In the rows, 128 means zero.
Rows near named flat spaces through zero:
q801_q418: [148 151 129 126 131 122 130 132 111 118 132  78 116 187 107 100 110 126
 129 124 124 134 103 115  99  77 183 137]
q801_q418: [133 142  92 160 141 148  97  97 101 122 143 102 154 113 116 130 148 146
 164 126 109 148 147 169 123 125  90 106]
q801_q418: [ 93 112 185  91 121 133 150 172 131 124 141 139 128 149 142 150 115 105
 119 115 144 132 139 114 133 161 160 151]
q295_q531: [125 111 135 127 146 126 120  94 154 139 113 153 140 173 106 103 132 152
 127 140 124 109 109 152  97  75 118 118]
q295_q531: [ 99 103 174  97 139  87 126 129 111 134 105  93 127 123  98 141 142 138
 128 138 163  99 115 168 111  64  96 120]
q135_q10: [135 118 124 132 123 104 124 118 110 135  99 100 115  66 130 147 144 119
 125 125 136 117 137 144 148 118  95 119]
q801_q418: [136  83 100 164 122 162 114  16 176 155 179 217 155 170 165 120 159 147
 136 134 104 141 172  84  74  79 162 133]
q135_q10: [125 154  92 129 128 141 141 141  98 107 135 117 155 112 135 129 114 145
 144 139 120 159 118 148 155 162  81 101]
q135_q10: [ 93 146 166  74 139 124 129 170  84  97 172  79 165 131  93 147 154  93
 163 150 203 155 141 187 116 155 124 137]
q295_q531: [155 132 114 147 119 150 139  93 144 139 112 127 129 174 128 101 105 129
 132 104  97 133 139  98 123 125 172 136]
q295_q531: [113 118 132 141 105 132 124  92 115 146 166 109 135 131 134 149 131 147
 154 106 129 129 180  78 112 115 150 138]
q135_q10: [ 99 116 140 108 111 104 129 102 115 160 158  89 121 135 124 139 126 150
 135 120 139 109 151  84 101  68 144 123]
q135_q10: [141 119 141 143 144 133  98 100 142 133 122 128 133 140  95 119 160 115
 145 127 142 115 144 163 102 112 138 142]
q135_q10: [127  86 137 117 120 120 150 114 134 137 106 156 112 107 184 145 125 110
  87 124 104 136 118 117 141  99 131 121]
q135_q10: [111  83 218  99 128 125 144 136 104 102 124 117 147 137 131 168 156  70
 139 115 180 150 161 167 120 132 162 172]
q801_q418: [131 109 150 114 140 120 132 142 107  94 135 135 132 121 151 146 153  92
 113 149 149 159 107 166 119 105 134 137]
q295_q531: [123 100 163 122 126 132 142 117 134 136 104 128 126 162 137 129 113 124
 119 105 110 125 131 123 123 104 153 137]
q801_q418: [108 122 121 126 131 156 120 139 139 138 142 157 138 107 151 142 131 121
 128 119 104 137 149 139 147 179 110 118]
q857_q440: [134 135 121  82 112 107 173 114 119 138  99  94 135 132 119 108 108 112
 122 136 157 129 118 124 143 117 129 115]
q801_q418: [130 117 154 166 118 107 120 152 136 127 111 139  89 121 133 147 111 164
 113 108 109  94 119  75 132 114 135 150]
q857_q440: [102 137 122 135 140 149  93 165 127 151 146 110 105 115 144 140 119 135
 118  99  67 120 133 131 135 142 127 110]
q135_q10: [112 105 184  97 141 133 146 127 109 104 122 114 158 187 117 130 131 108
 139 128 152 151 122 174 106  98 148 141]
q295_q531: [104  58 225 124 101 123 138  92 148 162 131 130 109 173 141 163 129 111
 127  71 135 101 196  58  94  87 221 186]
q857_q440: [139 161 120 184 130 136 109 157 102 109 111  87 119 137 102 129  97 179
 154  99  89 121 121 117 145 146 109 128]
q857_q440: [173 153 108 158 118 110 120 116 120 128 105  83 102 119 102 111 125 126
 134 118 133 113 127 102 128 114 154 143]
q857_q440: [116 147 133 129 107 118 127 136 134 133 168 129 130 123 102 137 130 146
 153 131 173 109 161  74 121 163 140 152]
q295_q531: [153 147 121 116 100 130 168 117 105 135 107  63 121 158 131 110  86 109
 131  95 117 144 140  82 144 128 186 136]
q857_q440: [118 113 157 183 130 146  95 121 115 111 144 138 145 111 116 168 153 150
 171 104 129 129 179 135 126 162 109 154]
q857_q440: [159 144 111 174 151 131  78 134 137 129 120 114  93 135 112 111 140 133
 119 119  88 111 106 141 106  94 148 131]
q295_q531: [171 147 110 115 121 137 159 149 132 101 110 142 123 116 150 113 124  67
 107 141 145 161 110 131 157 181 161 145]
q295_q531: [118  93 201 126 133  92 111 112 140 157  79  89 104 148  75 131 137 135
 132  99 149  65 142 138 101  64 144 152]
q801_q418: [113 124 106 160 111 147 118  82 143 156 169 147 136 159 138 128 113 183
 148 108  92 120 164  59 106 111 142 124]
q801_q418: [125 167  87 108 141 155 121 116 143 143 155 118 152 183  97  80 116 137
 146 140 119 134 120 142 107 133 138 104]
q295_q531: [122 138 107 130 140 121  98  98 177 163 161 157 118 186  94  86 131 172
 125 149 124  85 110  97  69  65 148 120]
q135_q10: [182 115  82 180 148 136  91  56 183 162  75 165 106 131 116  83 145 137
 111 125  77  94 115 145 111  80 125 114]
q801_q418: [111 129 144 172 157 147  81 176 168 120 136 195 114 140 115 133 131 170
 123 128  95  96 108 139 121 161 101 136]
q857_q440: [ 59 102 155  72 126 151 134 145 132 151 178 153 156 106 159 165 142 105
 131 125 139 142 172 143 136 177 112 116]
q857_q440: [122 148 135 153 158 132  57 196 143 118 168 145  91  94 116 144 167 113
 117 137 124 108 117 153 111 157 134 145]
q135_q10: [133  95 164 142 130 105  99 113 145 147 112 130  98  96 118 147 164 110
 119 117 144  91 150 130 112  99 142 153]
q857_q440: [169 133 118 116 145 110 160 122 114  94  60 116 136 153 117  91 115 114
 109 156 136 146  59 186 137  84 109 112]
q135_q10: [118 125 142 120 136 151 125 106 108 112 154 116 171 155 113 132 148 114
 165 130 151 159 157 167 110 136 132 134]
q135_q10: [135 141  91 124 158 143 114  95 137 131 127 132 153 178 106  83 131 147
 134 153 107 136  92 182  98  78 107  91]
q295_q531: [104  72 189 175 135 124  84  75 142 162 106 124 125 144  96 154 149 175
 157  82 107  76 180 131  94  70 118 145]
q857_q440: [152 218  59 142 135 175  94 148 122 110 228 100 143 187  96  84 128 119
 168 143 129 167 135 102  90 174 199 137]
q295_q531: [104  80 193 124 149 113 115 142 133 121  89 149 127 112 122 157 152 123
 118 125 139 107 122 188 128 110  92 136]
q857_q440: [115 111 156 148  82  86 160 128 124 146  93 118 104  83 127 163  94 180
 132  98 144  81 158  37 165 143 103 145]
q801_q418: [101 131  88 111 119 121 140 132 158 153 134 185 136  69 143 132 124 159
 116 155 134 106 126 112 161 176  53  94]
q801_q418: [ 94 149  91 118 107 103 144 129  82 124 180  97 142 108 143 146 109 191
 142 151 136 141 119  82 128  95  80  92]
[149 145 125 139 115 117 133  89 131 149 107  79 126 170  77  96 109 150
 155 109 138 101 144  96 110  98 158 138] | q801_q418
[119 171 141 110  74 111 134  98 122 180 186  29 118 167  57 117 109 138
 188  86 190  86 220   4  94 138 228 172] | q135_q10
[116 133  76 145 113 136 115 124 145 152 176 169 112  83 175 143 128 153
 112 133  94 126 141  68 137 147 115 109] | q135_q10
[165 120 126 171 137 139  98 119 167 122 118 181 110 107 126 126 161 102
 121 129 130 116 139 132 124 159 148 160] | q295_q531
[135 106 155 107 132 124 140 136 130 117 105 141 127 106 143 140 147  77
 111 133 151 139 128 162 141 144 135 142] | q801_q418
[146 147  92 123 126 126 133 139 175 156 102 159  98 125 129  92 105 131
  94 134 104  97  98  99 143 146 133 115] | q801_q418
[114 134 120 114 109  92 150 101 125 140 130 120 143 122  96 123 120 175
 147 150 177 101 132  95 123 105  90 118] | q801_q418
[137 132 130 147 109 126 123 122 171 161 138 148  91 158 124 113 107 146
 115 106 111  89 141  40 111 123 189 154] | q135_q10
[106 127 142 102 144 150 125 144 105 109 152 120 161 128 130 142 147  98
 145 136 143 163 139 187 128 155 116 122] | q801_q418
[145 149 142  94 100 109 157 140 123 129 133  91 118 118 108 125 127  80
 134 127 193 125 153  89 136 165 183 163] | q295_q531
[149 151 100  96 102 119 163 102  81 142 110  29 131 115 128 116 108  93
 139 109 135 153 147 119 149 118 152 112] | q801_q418
[128 147 140  93 129 121 144 130 130 132 118  97 141 167  83  99 118 117
 142 134 165 119 123 142 118 129 145 132] | q801_q418
[144 130 169 171 126 125 118 144 145 120  97 128 109 166  89 123 109 154
 141  98 125  93 132  98 123 138 156 168] | q135_q10
[145  97 159 135 143  92 119 125 104 118  68  91 102 100 128 141 146 110
 105 124 124 117  99 179 128  57 111 126] | q295_q531
[130 118 134 126 131 130 113 123 140 127 154 153 127 111 134 139 161 101
 126 140 152 131 144 132 114 137 144 144] | q857_q440
[119 156 133 106 122  79 135 180  92 124 102  59 104  79  98 137 115 139
 124 135 159 101 102 134 154 125  88 116] | q135_q10
[124 130 145 121 115 134 139 134 177 163 110 149 110 163 110 106  97 136
 119 103 120  87 140  77 131 157 166 145] | q801_q418

Rows near named flat spaces through zero:
q530q566: [126 151 108 177 123 128 131 122 125 151 119 130 163 136 109 123 135 109
 129 121 109 140 129 168 162 109 148 100]
q757q503: [116 180 156 155  68 122 111 129 143 120  80 133 112 103 138 166 119 163
 141 110  99 117  71 131 174  91 149 101]
q530q566: [136  77 153  77 134 148 131 157 116 131 172  79  87 129 117  97 153 151
 113 142 151 111 170  44  79 121  88 165]
q658q626: [170 131 138 152  81 109 108 136  76 135 126 176 119 163 167 103 145 145
 127  99 105 141 143 169 111 112 107 147]
q757q503: [ 97 135 137 126 158 156 140 115 161 113 127  75 171  66  97 146 101 119
 102 163 128 128 152  89 109 101 189 101]
q757q503: [ 93 147 123 123 158 146 154 119 141 130 115 117 183 100 124 133 140 103
 133 149 158 139 102 169 166 122 188  81]
q321q238: [ 92 160 127 134 132 104 127 109 168 134 149 127 102 144 148 134 118 159
 139 125 110 105  98  86 130 129 101 118]
q321q238: [125 142 108 143 141 114 122 101 162 128 142 140 108 140 122 146 104 136
 135 125 100 111 116 102 125 130  95 142]
q530q566: [127 137 158 157 103 174 100 129 147 162  81  90 154 151  91 125 123  99
  92  87 109 145 121 132 182 110 113 143]
q321q238: [121 114 134 129 124 109 107 137 151 134 131 114  89 147 123 130  96 134
 109 109 114 126 148  80 109 173  92 148]
q658q626: [128 124 152  98  90 129 136 167  74 124 116 116 124 149 162  94 176 144
 151 126 162 127 121 140 126 130 129 114]
q107q25: [145 138 109 133 136 159 132 106 100 124 102 127 187 175 124 109 144  85
 147 124 130 134 124 176 139 118 113 140]
q107q25: [123 113 120 103 182 141 132  96 128 104 141 124 181 135 144 114  97  94
 106 147 137 142 172 126  62 153 139 147]
q321q238: [ 75 157 172 120 121 134 113 124 165 146 105 106 137 145 159 123 117 133
 104 100 133 137  93 114 155 148 129 112]
q107q25: [125 158  94 167 122 130 131 115 104 153 121 117 170 214 126  87 155 101
 158 110 111 124 126 157 150 126  85 118]
q530q566: [171 117 130 116 120 167 132 124  94 117 107 143 153 123 116 130 157 109
 140 132 139 132 117 174 146  86 131 152]
q530q566: [111 131 146 118 135 152 128 123 147 131 128  94 139 117 116 128 128 129
 114 134 130 122 127  96 130 108 132 128]
q757q503: [153  95 103 162 166 122 129 124 121 166 155 169 156 127 110 110 124  86
  86 117 129 173 175 195 134 146 150 135]
q757q503: [ 95 151 135 131 142 140 140 120 158 120 104 114 161  73 116 159 114 119
 122 146 138 135 103 144 160 116 195  85]
q530q566: [135 133 121 128 120 108 143 136  88 117 146 149 139 121 159 110 150 144
 145 145 136 130 142 154 101 114 155 105]
q658q626: [162  92 149 112 113 135 127 155 104 114 134 136 107  68 118 139 132 144
 107 142 138 137 158 127 104 105 164 139]
q658q626: [116 129 123 130 152 100 134 118 159 140 154 173 103 100 143 148 119 141
 119 128 133 135 104 148 146 142 145 118]
q321q238: [153  95 124 120 135 114 123 140 107  91 118 140 134  82 125 144  84 113
 106 146 131 149 187 136  67 164 175 132]
q530q566: [130 174 137 152  82  85  95 105 138 112 101 180  93 164 183 150  93 162
 144  91  82 118  87 132 123 143  90 140]
q757q503: [191 108 137 121  82 176 112 143  69 103  81 104 143 149  99 121 145 108
 141 121 119 123 151 133 115  92  99 174]
q321q238: [107 201 131 137  93 163 115  88 178 111  49 110 129 157 111 184 121 129
 183 107 100  86   9 120 220  93  83 131]
q321q238: [104 126 163  88 101 124 155 177  93 110 130 104 121  65 154 120 170 168
 142 162 176 124 122 122 122 107 201  72]
q321q238: [ 67 117 191  86 153 143 135 150 168 167 147 108 126  88 154 114 147 141
  75 120 180 154 104 120 165 139 173 101]
q107q25: [116 132 168 114 135 153 127 120 143 109 115 121 161  53 134 151 107 133
  89 146 135 145 134 130 114  94 202 114]
q658q626: [139 144 136 167  91 131 125 143  96 117 108 111 163  88 116 128 123 133
 115 139 105 140 168 141 109  85 190  94]
q757q503: [162 104 100  91 142 157 136 118 117 114 128 121 107 174 101 128 154 111
 174 135 142  96 103 111 137 128  50 182]
q107q25: [134 145 127 141 167 153 136  77 125 136 160 154 197 130 148 106 136 114
 105 139 113 142 142 165 106  67 147 137]
q757q503: [165  89 126 131 106 132 122 167  65 121 108 114 148 137 116  99 133  99
 115 125 140 154 196 154  92 154 144 134]
q107q25: [110 142 119 132 156 139 138 106 135 157 142 137 162 171 141 102 153 108
 131 118 138 135 105 161 159 125 110 125]
q107q25: [142 164 110 149 110 144 112  94 132  99  68 132 159 158 118 157  98 102
 155 116  96 117  98 149 143 125 107 143]
q658q626: [160 118 131 146 100 117 118 145  91 152 126 169 118 156 144 107 155 127
 126  99 127 147 129 182 148 128 113 139]
q107q25: [143 121  83 168 148  87 127 118 123 116 138 160 140 119 121 138  81 107
 120 137 103 146 181 153  85 168 154 117]
q658q626: [127 140 129 155 115 123 123 131 115 144 122 132 150 142 134 112 132 121
 118 115 118 143 139 154 135 123 140 113]
q321q238: [110 129 195 153 108 155 106 137 169 165 146  88 121  62 106 132 117 163
  48 116  98 142 156  70 132  56 167 124]
q321q238: [143 103 149 125  90 144 104 168  96 144  87  94 123 180 116  99 135 103
 114  90 138 145 153 128 136 171  92 150]
q321q238: [136 117 111 125 150 140 121 110 166 140 124 136 104 147  97 151 117 109
 132 113 125 119  96 122 167 145  80 163]
q530q566: [144  71  77 108 152 109 142 163 112 115 142  96  92 146  81 121 120 100
 152 149 153 117 179  91  96 207  96 140]
q107q25: [129 115 140 122 151 109 120 111 151  92 151 141 122  55 138 158  65 147
  86 154 108 135 179  88  48 129 178 134]
q658q626: [172  86 118 124 141 146 115 128 127 146 133 146 105 151  96 128 131 102
 115 108 128 136 138 139 142 140  77 185]
q530q566: [140 146 104 152 111 129 123 120 119 114  90 126 144 150 111 142 115 107
 154 122 110 122 119 147 142 135 119 126]
q658q626: [ 87 130 116 121 163 123 148 130 134 140 148  99 160 143 134  99 135 112
 126 143 152 134 145 122 119 157 144  95]
q107q25: [142 101 119 108 127 123 124 141 103  96 125  98 122 141 122 118 106 120
 133 142 129 120 181  85  61 165 111 147]
q107q25: [133 127 211  62 103 222 132 135 110 116  95  86 161  84 133 125 186 142
 116 138 168 122  82 122 159  27 155 148]
q658q626: [193 108 135 130  84 122 111 139  67 101 132 156 108 131 144 118 133 151
 132 126 103 124 171 128  67  95 109 168]
q757q503: [106 136 119 117 164 114 138 106 166 140 147 167 116 123 145 145 127 130
 132 127 142 129  81 151 161 145 127 123]
q757q503: [ 83 109 108  94 185 121 157 133 154 114 160  80 136 104 113 124 113 117
 129 171 162 118 157  75  91 172 152 100]
q658q626: [ 89 174 150 111 126 110 124  94 172  85 129 128 113  90 169 167  86 177
 136 148 105  98  94  69  91 109 145 114]
q757q503: [126 122 107 140 121  96 127 144 125 139 146 127  92 155 125 117 130 138
 142 121 122 119 140 108 122 160  97 124]
q530q566: [ 87 107 116  99 164 114 143 143 158 118 155  73 107 114 109 127 106 130
 126 157 149 113 159  50  90 179 129 112]
q530q566: [162 129 111 161 123 113 155 134  65 157 191 179 151 120 151  81 198 151
 136 145 127 140 154 195 122  49 160 103]
[ 81 144 144 126 182 134 138  97 174 149 144 145 175  98 151 130 114 112
  88 131 145 157 110 162 148 131 183 100] | q107q25
[126 156 125 139 149 176 132  83 191 120  96 129 150  69  76 196 109 113
 130 140 112 115  62 139 199  66 154 132] | q757q503
[126 141 159 120 102 139 137 143  76 120 122 124 172 114 167  96 162 141
 124 139 144 142 143 160 107  88 180  98] | q530q566
[154 117  89 103 143  81 146 118 119  98 172 193  66 126 157 147 135 163
 179 152 133  98 104 127 100 142  96 146] | q658q626
[ 98 146 117 121 151 121 134 111 182 141 124 147 103 130 124 160 124 127
 146 120 139 117  57 136 192 151 111 121] | q658q626
[138 127 118 100 113 145 141 141  84 118 115 107 136 183 134  98 174 120
 177 132 152 108 111 133 134 129  87 136] | q757q503
[ 87 116 128  82 160 109 138 133 189 136 151 127  57 123 129 154 125 149
 143 130 161 105  70  79 163 181  92 132] | q321q238
[143 170 106 188  94 141 127 114 103 138 109 115 171 157 106 115 147 121
 151 123  85 119 130 151 149  67 124 109] | q530q566
[156 101 124 115 134 152 142 141 111 124 127 132 131  90  99 139 150 116
 131 145 150 132 129 153 145 103 153 134] | q321q238
[153 152 140 191  72 132  89 127 120 170  98 140 126 186 120 114 131 124
 111  68  77 141 122 154 172 105  81 149] | q530q566
[130 144 165 117  95 121 110 124 109 110 125 136 122 137 179 116 121 162
 119 118 111 125 135 107  82 110 121 140] | q658q626
[ 94 166 164 117  87 125 116 138 118  93  66 104 155 121 168 137 105 135
 134 123 132 132 111 129 118 149 170  92] | q321q238
[111 138  89 147 178  98 131  90 161 146 157 168 136 167 144 124 105 107
 128 119 118 136 120 152 131 172 102 131] | q107q25
[157 137 165  96 139 196 124  78 114  93 127 124 188 109 145 126 133 129
 111 148 115 120 133 119  80  31 133 176] | q107q25
[111 148 115 120 145 144 149 112 132 101 116 105 168 102 118 142 126 119
 149 161 135 116 118 127 124 107 165 101] | q530q566
[108 122 129 135 136 118 136 149 136 138 111 130 140  93 119 139 120 110
 113 129 152 154 127 166 159 162 185  89] | q107q25
[112 138  77 150 164 100 130 107 147 138 117 151 146 185 128 128 101  82
 146 112 127 139 117 169 148 206 103 121] | q107q25
[118 120 145  67 141 182 126 122 128  90  56  89 169 148 123 141 116  77
 141 128 171 129  97 136 142 171 121 151] | q107q25
[160  93 100 111 144 126 142 141  91 114 129 148 133 130 119 123 140 101
 145 142 155 137 148 167 116 156 132 139] | q321q238
[118 136 114 171 114 109 137 152 105 157 137 117 149 133 120 100 146 124
 124 126 123 144 159 152 138 126 159  83] | q107q25
[117 128 116 140 159 120 126 110 177 156 137 161 111 124 116 152 115 116
 116 112 128 137  92 152 180 149 119 133] | q658q626
[107 116 104 134 163 129 142 133 149 136 121 110 149 110  94 138 113  91
 121 140 148 142 137 143 151 167 160 102] | q530q566

Rows near named flat spaces through zero (a row that begins with a name and a colon came from that space):
q706-q868: [168 123 113  99 135 134 169 131 130 146 131 114 108 120 112 121 151 137
 104 125 102 102 128 130 118 133  94 130]
q455-q992: [102 117 105 121 141 113 155 135 159 151 136 133 163 224 129 111 150 119
 103 138  77  74  81 121 138 124 119 114]
q706-q868: [132 128 109  96 154 114 118 121 118 152 115 143 156 138 139 129  89 147
  98 105 135 106 108 151 154  72 100 146]
q706-q868: [138 137 134 134 112 148 134  90 111 143 105 110 110 104 109 132  94 138
 132  70 150 130 167 134 129 100 101 143]
q455-q992: [136 155 140 121 122 141 106 125 124 124 119 132 127  95 122 131 102 136
 130  84 165 150 156 126 139 106 138 150]
q529-q820: [ 99 106 134 165 107 120 122 112 106 112 127 126 113 122 110 144 129 121
 162 148 119 132 139 120 124 154 126 116]
q706-q868: [ 78  77  90 182 106  83 137 156 123  84 141 110 103 157 111 113 218 128
 154 202  35  91 105  99 148 207 100 125]
q455-q992: [140 117 130 126 139 123 124 137 109 111 126 123 121 126 130 125 139 142
 141 165 117 125 115 129 130 140 127 125]
q529-q820: [ 84 134 146 148 106 127  93 116 122 121 125 154 143 140 103 153 102 119
 150  99 149 139 142 105 152 118 145 127]
q455-q992: [106 131 104  74 148  87 131 140 140 157 154 192 180 147 110 153  82 119
  76 120 128  91  91 158 142  95 122 142]
q455-q992: [137 105 142 150 159 131 165 101  52 132 142 108 145 122 119 143  90 112
 200 212 131 119 124 139  51 156 182  86]
q455-q992: [118  96 142 137 120 121 143 130 124 113 135 134 112 178 104 140 163 126
 145 189  83 105  99 114 126 171 119  92]
q529-q820: [134 108 118 145 128 122 134 145 103 117 146 118 113  82 127 139 162 115
 158 171 116 141 138 103 106 168 143 112]
q529-q820: [135 106 117  99 123 114 133 171 127 137 173 172 124  83  94 177 178 101
 124 159 110 131 123  74 127 169 137  98]
q514-q565: [ 82 127 118 137 138  92 113 127 134 123 141 157 168 144 151 130  84 113
 119 152 139 127 102 172 121 120 153 136]
q529-q820: [ 97 136 125 102 120  68 109 161 124  67 144 181 130 136  71 130 114 159
 107 164 101  92 102 170 169 159 115 183]
q529-q820: [122 122  71 139 162  97 115 150 106 138 139 115 160  62 182 112 123 122
 128 136 137 138 129 138 120 108 141 155]
q455-q992: [153 156 113 105 145  96 108 164  98  86 147 142 124  11 130 122  98 147
 123 147 166 156 151 175 117 140 152 191]
q514-q565: [131 127 115 137 149 133 106 104 130 153 103 110 144 111 202 114  88 130
 113 105 167 156 125 165 125  70 119 131]
q706-q868: [162 143 112  77 173 130 136 144 139 161 132 137 166 140 160 116 110 134
  90 119 141 116  99 143 126  82 134 132]
q455-q992: [136 111 141 132 135 148 132  97 123 159 115 122 130 143 154 142 107 118
 132 131 144 139 120 134 110 104 122  90]
q514-q565: [ 93 142 139 140 108 119 156 114 174 138 156 150 144 146 133 131 100  83
 107 131 143 138 126 171  79 152 164 117]
q529-q820: [146 107 108 104 143 113 142 136 110 149 147 145 130  85 129 153 128 118
 116 153 125 124 120 132 111 131 117 115]
q514-q565: [121 123 111 135 143 136 113 127 126 154 118 117 152 140 157 125 131 123
 132 103 133 130 125  99 143  93 129 119]
q706-q868: [134 124 138 115 137 132 114 133 127 141 139 150 140 109 144 153 117 113
 128 139 154 152 122 121 119 119 149 104]
q455-q992: [142 137 114 107 156  96 125 171 123  85 139 131 135 125 136  97 142 155
 118 185 107 112  97 160 134 151 140 163]
q706-q868: [ 93 134 125 128 153 133  90 140 134 157 130 150 196 185 154 139 116 109
 141 107 145 129 103  78 154  80 174 104]
q529-q820: [ 87 157 182 172  85 160  87 129 164  94 124 134 122 165 118 131 144 108
 165 101 156 174 153  82 143 152 184 112]
q706-q868: [151 136  95 115 154 123 114 165 124 118 119 104 134 118 149  94 167 156
 121 120 109 116 121 105 162 113 117 160]
q455-q992: [130 128 107 117 156 139 126 114 128 174 110 117 166 169 157 118 110 131
 115  87 131 108 113 114 145  64 116 122]
q529-q820: [136 132 140 145 136 137 122 113 110 122 123 113 127  97 157 125 100 124
 149 144 160 158 140 151  98 126 153 123]
q514-q565: [151 131 131 123 136 158 140 120 133 156 119 108 130 145 139 124 140 124
 130 104 131 128 133 101 123 108 128 108]
q706-q868: [117 117 128 124 133 116  98 110 107 138 120 151 138  96 143 155  80 129
 125 121 161 146 128 151 138  94 117 128]
q529-q820: [160 114  77 102 157 114 147 178 138 152 161 125 137  72 164 124 185 110
 102 152 107 130 116 104 112 141 131 122]
q514-q565: [ 80 118 126 158 115 103 126 118 107 117 145 147 145 123 106 148 101 107
 156 150 128 124 133 134 112 151 153 125]
q514-q565: [195 157 144  89 158 175 140 160 124 148 142 114 137 106 130 127 159 123
 143 119 150 147 141  69 106 123 178 106]
q514-q565: [163 131 147 104 126 144 146 141 117 120 137 130 107 121  89 139 152 135
 137 143 117 121 134 104 121 154 131 117]
q514-q565: [142 134 163 153 114 177 190  82 110 147 122  85 115 182  80 123 125 113
 176 121 115 104 155 102  74 152 151  90]
q706-q868: [173 147 121 101 132 152 150 110 119 152 106 102 112 109 109 115 114 153
 109  63 135 111 157 130 136  90  88 156]
q514-q565: [106 125 122 138 110 127 125 130 151 155 157 155 137  78 141 162 126  78
 121 111 157 166 148 113 102 137 154 104]
q455-q992: [135  88 132 103 139 118 108 120  83 143 123 161 127 121 107 180 115 140
 138 154 124 117 107 109 154 109  95  97]
q529-q820: [100 111 132 116 105 120 114 141 132 144 153 180 134 123  81 185 145 102
 129 117 121 126 130  72 151 141 128  99]
q514-q565: [118 134 118 135 153 104  97 136  96 101 120 127 150 110 150 113  95 149
 144 151 144 132 119 157 137 112 146 159]
q706-q868: [105 158 118 130 144 128 104 110 127 138  97 118 171 176 140  98  76 151
 121  63 146 107 127 141 165  59 127 169]
[153 143 146 134 139 180 120 109 100 164 115 104 143 114 133 142 114 117
 170  80 169 153 163  68 116  90 163 100] | q529-q820
[112 143 136 139 132 159 104 130 131 155 124 127 165 163 129 137 134 110
 156  80 146 137 139  54 146  96 168 105] | q706-q868
[124 170 183 113 107 147 136 104 156 113 125 150 127 172  91 127  76 129
 116 102 160 131 135 167 115 128 153 137] | q706-q868
[140 169 145 113 143 152 176 132 178 129 128 103 153 242 125  70 138 131
 109 122 102  87 101 141 108 132 161 132] | q514-q565
[108 152 122 121 137 106 145 156 125 100 150 139 158 170  81 108 131 133
 138 147  99  85 116 123 129 157 166 157] | q455-q992
[106 118 117 126 119 105 121 143 156 127 146 156 131 118 142 140 137 110
 102 143 125 138 113 142 130 142 125 124] | q529-q820
[131 132 120 118 120  98 109 150 135  78 117 132  99 117 121 104 143 169
 102 142 107 118 118 166 168 143  87 178] | q514-q565
[199 134 160  97 137 161 149 124 101 120 120 110  88  97 107 133 132 152
 140 147 139 137 141 130 107 140 121 118] | q514-q565
[107 139 140 128 117 141 168 127 166 155 159 144 153 181 106 137 137  83
 124 123 118 115 122 106  91 152 171  93] | q514-q565
[123 114  59 128 145  94 141 149 130 150 142 117 143  78 160 112 148 120
  99 119 106 113 128 135 128 119 104 156] | q455-q992
[153 137 131 102 142 143 147 102 137 155 106 116 132 164 137 112  98 145
  98  97 132 107 117 159 129  85  98 134] | q529-q820
[170 128 137 108 132 129 117 123 121 110 108 120  90  80 149 120 115 160
 106 137 147 149 131 177 133 119  91 149] | q514-q565
[119 145 125 128 119 122 122 140 119 114 135 135 132 113  93 129 128 132
 139 108 128 121 148 109 141 136 139 152] | q455-q992
[102 179 151 154 106 161 152 107 166 137 129 109 151 185 107 100 108 103
 140  63 146 125 159 116 103 127 180 137] | q455-q992
[155 138 118 101 142 127 103 119 141 153 119 141 129  50 188 135  80 129
  81  91 189 175 138 180 125  73 110 146] | q455-q992
